cols: Q Z L C X F A N
[-14.5   4.6   3.3 -38.3  15.0  40.2   1.2  -6.1] : T
[-12.7  28.1  31.9  27.9  17.7  -8.6  25.0  32.3] : B
[-46.2  32.3  -0.6 -48.4  37.3  61.4   3.8 -17.0] : G
[-13.1 -13.8  14.9 -13.7  12.2  -0.3 -15.8  -1.4] : V
[  7.7  56.2 -34.5  41.5  -8.1   4.7  50.2  28.5] : H
[-21.7  12.5 -11.8 -74.8  18.1  80.7  -1.9 -14.5] : S
[-46.2  32.3  -0.6 -48.4  37.3  61.4   3.8  15.1] : Y
[  2.0  26.1  -7.4  48.3  -2.4 -28.2  24.0  25.9] : M
[ 18.1   2.4  11.6  81.6 -14.2 -76.8  12.7  25.7] : K
down: [48.3 81.6]	C
B	[-12.7  28.1  31.9  27.9  17.7  -8.6  25.0  32.3]
asked: [  2.2  26.0  -7.5  48.5  -2.4 -28.1  24.1  25.8]	M
down: [-74.8 -48.4  48.3]	C
down: [ 14.9 -34.5 -11.8]	L

cols: mafi kan Dagi Mumis kote rarir fum Pepu
[-28.2  -1.5  29.4   0.6 -26.5  43.1 -51.2  42.5] = E
[-14.7   2.9 -13.8 -22.2 -16.2  63.9  10.7  10.0] = U
[-28.2  -1.5  29.4   0.6 -26.5  43.1 -17.5  -9.9] = D
has: [  2.9 -13.7]	no
has: [ 29.4  -1.5 -28.2]	no
asked: [-14.7   2.9 -13.8 -22.2 -16.2  63.9  10.7  10.0]	U
D	[-28.2  -1.5  29.4   0.6 -26.5  43.1 -17.5  -9.9]
asked: [-28.1  -1.5  29.4   0.7 -26.6  43.0 -17.6 -10.0]	D
down: [-14.7 -28.2]	mafi

cols: R W P J
[ -2.9  63.7 -39.0 -20.6]  Kovep
[  4.1 -18.5 -14.4  17.3]  Pizer
[-12.7  14.7 -42.7  -7.8]  mevuf
[-14.5  14.0  10.6 -17.9]  neris
[ 28.3 -71.4  51.8  31.5]  Regig
[ 28.8  -5.3 -49.3  49.8]  Dola
[ 61.1  12.3 -62.1  20.2]  Nopas
[-12.3 -20.9  57.8 -52.9]  rozab
[ 37.9 -70.4  24.9  28.6]  mele
[-22.8   3.8  45.5 -15.7]  Gorip
[ 51.7 -15.2  14.4   9.0]  Deza
[  0.9 -35.6  18.7  29.6]  reb
Pizer	[  4.1 -18.5 -14.4  17.3]
down: [-39.0 -14.4 -42.7]	P
has: [ 28.3 -71.4  51.8]	yes
down: [ 61.1 -12.3  37.9 -22.8  51.7   0.9]	R
Deza	[ 51.7 -15.2  14.4   9.0]
mevuf	[-12.7  14.7 -42.7  -7.8]

cols: Mison Derif rit Tis mir loke Buzit
[-26.8 -48.8 -28.5   5.8 -20.6 -20.1 -44.7] : loz
[ -6.6  37.3 -13.5  -8.3  58.6  74.3  72.4] : difor
[ -8.2 -18.2 -35.5 -40.7  31.6  27.4   8.1] : zed
[  9.3  23.8  43.1  18.3   6.5 -63.1   3.4] : sakun
[ 28.3  58.7 -10.4 -32.4  39.7  54.1  58.7] : fole
[-8.7  0.6 -2.8 14.7 -4.1 76.9 57.6] : muba
[  0.0 -22.5  -6.8   5.9   4.6  40.7  11.5] : Zeg
[-23.3 -36.7 -11.8 -36.3   4.3 -32.6 -19.9] : ped
[ -8.2 -10.3 -51.6 -18.1  -5.7  25.1 -14.7] : movip
loz	[-26.8 -48.8 -28.5   5.8 -20.6 -20.1 -44.7]
has: [-8.7  0.6 -2.7]	no
Zeg	[  0.0 -22.5  -6.8   5.9   4.6  40.7  11.5]
down: [  5.9 -36.3 -18.1]	Tis
fole	[ 28.3  58.7 -10.4 -32.4  39.7  54.1  58.7]
down: [ 40.7 -32.6  25.1]	loke

cols: sakan ros zon luk dis Gal mazu
[-2.9  9.1  1.6 13.8  8.9 -0.4 38.2] -> Fug
[  2.0   1.9 -22.6  25.4 -47.6 -34.2 -72.9] -> nivi
[ -0.5  13.5  -9.3 -60.7 -32.8  83.0   5.3] -> pevo
[ -1.2 -22.5 -44.0 -46.0  12.8  37.2 -29.8] -> Vod
[21.3  1.9 -7.1  3.6 16.0 36.9  0.0] -> dimem
[-38.8 -13.9  -9.3 -14.9   3.1 -22.9  -6.3] -> Radi
has: [-2.9  9.0]	no
down: [-60.7 -46.0]	luk

cols: vure Sev Vepan piram memig Fusen
[-42.3  55.1 -28.8 -35.3  58.0  32.5] -> navo
[ 36.5  17.0 -21.7  30.0 -71.5  36.8] -> fiz
[-42.3  55.1 -28.8 -35.3 -75.1  32.5] -> ter
[-45.4  48.5 -22.5 -40.9  62.4  28.8] -> mudon
[-53.9  10.0  21.1 -63.7  70.0   9.0] -> fopuf
[-40.7  55.1 -29.8 -34.1  57.5  32.6] -> Sotem
[-46.3  46.8 -19.4 -42.7  64.6  26.5] -> Zik
[ 18.3   3.9  32.2 -42.1 -97.1  95.5] -> fosit
down: [55.1 48.5 10.0 55.1 46.8]	Sev
has: [-53.9  10.0]	yes

cols: zetu suge godu batu pak tup bagan Givog
[ 11.2 -48.2 -38.1  81.9 -80.6 -84.2  45.7  14.8] -> gete
[ -5.0 -43.1   8.2 -48.1   5.7  -3.3 -49.9 -12.4] -> nir
[-49.3 -78.7 -30.8  19.9 -29.2 -88.0 -71.8 -58.0] -> Nodad
[-11.1  26.2 -23.9 -17.7  -9.5   8.7  31.4  42.0] -> mit
gete	[ 11.2 -48.2 -38.1  81.9 -80.6 -84.2  45.7  14.8]
down: [-12.4 -58.0]	Givog
Nodad	[-49.3 -78.7 -30.8  19.9 -29.2 -88.0 -71.8 -58.0]
has: [-48.2 -38.1]	yes
mit	[-11.1  26.2 -23.9 -17.7  -9.5   8.7  31.4  42.0]

cols: gapa delas nezas kegan
[-21.1 -36.7 -47.3 -42.2] : tuvil
[-70.5   1.4  -1.1 -15.3] : zet
[  8.9 -20.3 -28.0 -49.5] : Nilu
[-21.1 -36.7 -47.3 -32.1] : nilo
[-62.3  -4.0  -1.9   5.4] : nov
[28.9 17.9 10.0  3.5] : soku
[-64.5 -18.7 -16.6   4.7] : mes
[-67.7 -26.8 -29.8  -8.4] : mul
[ -2.3 -29.6 -37.7 -53.2] : kunu
asked: [28.9 17.8 10.0  3.5]	soku
down: [-4.0 17.9]	delas
has: [-20.3   8.9]	no
down: [-28.0 -47.3]	nezas
down: [  8.9 -21.1 -62.3  28.9 -64.5 -67.7]	gapa

cols: nupu sakuf godup putun rul dom benu
[-27.9 -26.4  31.0 -36.1 -50.2  -3.7  72.9] -> rasu
[-29.6  -4.2   2.0  -6.8 -67.8 -44.7  77.9] -> Letu
[ 16.0  48.6  -8.7  29.2 -25.7 -21.5   0.5] -> koteb
asked: [-29.6  -4.2   1.9  -7.0 -67.8 -44.7  77.9]	Letu
asked: [-27.9 -26.0  31.0 -36.0 -50.4  -3.7  73.0]	rasu

